Below is a small trained network, with its code and all its weights. Each question gives an input and a class and asks what happens when units are switched off, that is, made to give their printed mean instead of their output.

import numpy as np


def w(rows, s, z=0):
    codes = np.array(rows[::2]) - 128.0
    scale = np.full(codes.shape[1], s)
    scale[-1] = z or s
    return codes * scale


def norm(h):
    return h / np.sqrt((h * h).mean(-1, keepdims=True) + 1e-5)


def f(y):
    return np.maximum(y, 0)


def log_softmax(a):
    a = a - a.max(-1, keepdims=True)
    return a - np.log(np.exp(a).sum(-1, keepdims=True))


def net(x, mask):
    res = np.array(x, float).reshape(1, 2) / 4 @ E
    u = 0
    for l in range(3):
        y = f(norm(res) @ A[l][:, :-1].T + A[l][:, -1])
        res = res + np.where(mask[u : u + 11], y, B[l][:, -1]) @ B[l][:, :-1]
        u += 11
    return log_softmax(norm(res)[-1] @ U[:, :-1].T + U[:, -1])


A, B = {}, {}
E = w([
[192,55,28,15,183,165,54,110,74,115],'x0',
[254,109,54,166,113,171,128,56,133,232],'x1',
],0.00088)
A[0] = w([
[104,90,118,92,187,123,79,168,81,78,65],'0.n0',
[114,168,146,132,108,119,162,134,153,142,128],'0.n1',
[3,155,199,109,142,50,133,185,140,80,161],'0.n2',
[122,148,143,108,123,107,128,162,163,100,2],'0.n3',
[150,109,126,129,147,127,127,143,117,157,177],'0.n4',
[150,122,122,110,146,132,125,145,111,118,99],'0.n5',
[173,108,57,116,144,174,114,109,124,165,28],'0.n6',
[151,50,122,73,190,171,82,131,41,113,168],'0.n7',
[165,83,59,123,140,166,118,92,95,162,40],'0.n8',
[138,80,107,54,169,146,73,165,64,47,68],'0.n9',
[46,187,221,110,172,60,142,212,138,38,14],'0.n10',
],0.0028,0.0018)
B[0] = w([
[108,109,26,51,45,143,120,122,55,59,177],'0.n0',
[145,144,130,175,115,169,132,142,79,84,160],'0.n1',
[44,93,136,199,234,16,165,217,124,77,253],'0.n2',
[203,175,148,142,87,197,124,83,154,104,137],'0.n3',
[96,140,161,113,75,156,153,101,158,114,154],'0.n4',
[97,152,166,172,107,123,175,107,123,123,142],'0.n5',
[150,157,121,53,96,106,46,102,130,110,174],'0.n6',
[111,133,178,217,144,109,196,147,138,128,215],'0.n7',
[124,202,116,58,87,156,44,116,149,119,179],'0.n8',
[120,53,35,86,119,127,131,158,66,106,200],'0.n9',
[186,149,116,100,37,227,64,5,135,238,235],'0.n10',
],0.0026,0.0048)
A[1] = w([
[161,60,72,131,167,143,107,97,93,192,133],'1.n0',
[178,78,122,149,148,58,167,145,170,179,71],'1.n1',
[187,137,131,113,143,204,99,71,172,209,99],'1.n2',
[189,124,128,92,68,222,144,135,83,107,170],'1.n3',
[145,159,157,89,148,146,70,100,228,196,50],'1.n4',
[69,92,250,216,163,131,205,107,109,145,83],'1.n5',
[177,170,142,183,144,90,133,71,229,231,165],'1.n6',
[81,181,244,175,251,57,110,169,137,134,5],'1.n7',
[194,208,187,128,122,146,97,76,200,179,117],'1.n8',
[136,67,108,111,155,108,54,111,87,184,69],'1.n9',
[146,101,156,162,230,53,215,210,137,71,118],'1.n10',
],0.003,0.0026)
B[1] = w([
[86,158,167,134,114,124,112,115,157,107,177],'1.n0',
[86,71,174,95,65,149,190,122,63,86,130],'1.n1',
[122,155,182,171,195,95,145,192,144,118,193],'1.n2',
[137,139,106,102,61,133,113,74,153,146,229],'1.n3',
[156,219,147,102,197,100,21,138,182,136,165],'1.n4',
[161,101,172,172,88,128,227,125,113,165,252],'1.n5',
[89,90,76,69,104,146,120,124,72,68,229],'1.n6',
[101,205,254,247,211,228,172,211,62,174,210],'1.n7',
[191,159,141,97,123,106,70,98,201,193,206],'1.n8',
[99,139,181,169,129,100,187,178,112,124,156],'1.n9',
[48,131,197,243,185,58,164,201,168,177,177],'1.n10',
],0.0036,0.0031)
A[2] = w([
[142,69,79,82,129,160,192,141,97,100,34],'2.n0',
[52,50,120,171,245,3,96,206,121,100,64],'2.n1',
[160,168,207,193,177,63,45,144,199,185,166],'2.n2',
[148,218,248,214,221,231,152,193,148,187,75],'2.n3',
[207,149,144,123,130,143,144,87,129,217,107],'2.n4',
[127,151,75,168,115,14,185,159,147,120,141],'2.n5',
[140,127,62,88,92,124,101,95,201,151,97],'2.n6',
[179,100,44,78,114,208,106,126,110,95,118],'2.n7',
[55,153,154,104,134,148,83,86,111,95,41],'2.n8',
[175,185,232,237,222,187,192,205,153,131,4],'2.n9',
[173,126,100,99,93,193,106,82,149,169,102],'2.n10',
],0.0034,0.0016)
B[2] = w([
[181,213,185,172,157,170,95,113,167,175,161],'2.n0',
[164,63,45,37,181,69,217,225,109,80,206],'2.n1',
[185,237,169,106,169,89,9,71,180,214,227],'2.n2',
[86,228,211,240,164,32,243,213,44,216,253],'2.n3',
[167,77,171,60,105,50,159,116,210,173,170],'2.n4',
[130,59,118,16,195,120,88,137,153,107,166],'2.n5',
[102,128,116,172,195,165,124,158,64,77,197],'2.n6',
[92,201,158,182,85,167,84,86,150,157,177],'2.n7',
[109,95,34,89,51,219,145,146,76,67,145],'2.n8',
[41,255,148,242,179,128,82,207,59,170,244],'2.n9',
[121,85,120,128,139,112,178,163,118,132,187],'2.n10',
],0.0032,0.0042)
U = w([
[24,230,239,244,235,26,235,237,17,204,252],'0',
[136,28,176,172,240,179,140,19,174,27,4],'1',
[121,2,177,177,225,199,119,34,177,58,4],'2',
[24,29,23,27,220,46,224,244,14,19,249],'3',
[224,244,211,26,134,39,15,19,231,232,250],'4',
[227,73,229,44,29,20,240,34,212,237,133],'5',
[26,218,22,77,16,235,30,45,24,31,169],'6',
],0.004,0.0033)

Each question gives the input, the list of numbers given to net, and the class t.
The units are the neurons (one row each of A and B). Each row of codes is followed by its name. A weight is (code - 128) times the scale printed after its matrix; where a second scale follows, it is the last column's (A, B and U).
mask holds one flag per neuron, layer by layer. A switched-off neuron (its flag False) gives its mean, the last column of its row in B, instead of its output. The means were averaged over made-up inputs and are rounded, as every weight is.
A unit's drop is (log p(t) with every unit on - log p(t) with that unit switched off) / (log p(t) with every unit on - log p(t) with every unit switched off).
unit that matters most: the unit with the biggest drop
top k neurons: the k neurons with the biggest drops, biggest first
top k neurons in layer l: the k neurons of layer l with the biggest drops, biggest first
drop of u: that unit's drop, to one decimal
input [-4,4], class 5: top 2 neurons in layer 0 : (0.n2, 0.n10)
input [8,-3], class 6: top neuron : (0.n2)
input [-7,8], class 5: top 4 neurons : (0.n2, 1.n7, 0.n10, 1.n6)
input [-6,8], class 5: top 3 neurons : (0.n2, 0.n8, 0.n10)
input [-3,2], class 5: top 4 neurons : (0.n2, 0.n7, 1.n7, 0.n10)
input [2,-8], class 3: top 2 neurons in layer 0 : (0.n2, 0.n10)
input [-7,4], class 5: top 3 neurons : (0.n2, 0.n7, 1.n7)
input [3,-2], class 3: top 2 neurons : (0.n10, 0.n7)
input [6,4], class 6: top 2 neurons in layer 2 : (2.n3, 2.n2)
input [4,2], class 6: top 2 neurons : (0.n2, 0.n10)
input [1,-1], class 3: top 2 neurons : (0.n7, 0.n0)
input [5,4], class 4: top 4 neurons : (0.n2, 0.n0, 0.n8, 1.n6)
input [-4,3], class 5: top 4 neurons : (0.n2, 0.n7, 1.n7, 0.n10)
input [-5,8], class 4: top 3 neurons in layer 0 : (0.n2, 0.n9, 0.n7)
input [1,-5], class 3: top 2 neurons : (0.n2, 0.n10)
input [2,-2], class 3: unit that matters most : 0.n7
input [8,-4], class 6: top 2 neurons : (0.n2, 0.n0)
input [6,5], class 4: top 2 neurons in layer 0 : (0.n2, 0.n0)
input [3,3], class 4: top 2 neurons : (0.n2, 0.n0)
input [-7,6], class 5: top neuron in layer 0 : (0.n2)
input [3,2], class 6: top 3 neurons : (0.n2, 0.n10, 0.n9)
input [-5,7], class 5: top 3 neurons in layer 1 : (1.n8, 1.n6, 1.n7)
input [-5,6], class 5: top 2 neurons in layer 2 : (2.n9, 2.n3)
input [3,-5], class 3: drop of 0.n2 : 1.0
input [5,0], class 6: drop of 0.n2 : 0.9
input [7,3], class 6: drop of 2.n3 : 0.1
input [4,-6], class 3: drop of 0.n2 : 1.0
input [-8,8], class 5: top 3 neurons in layer 0 : (0.n2, 0.n10, 0.n8)
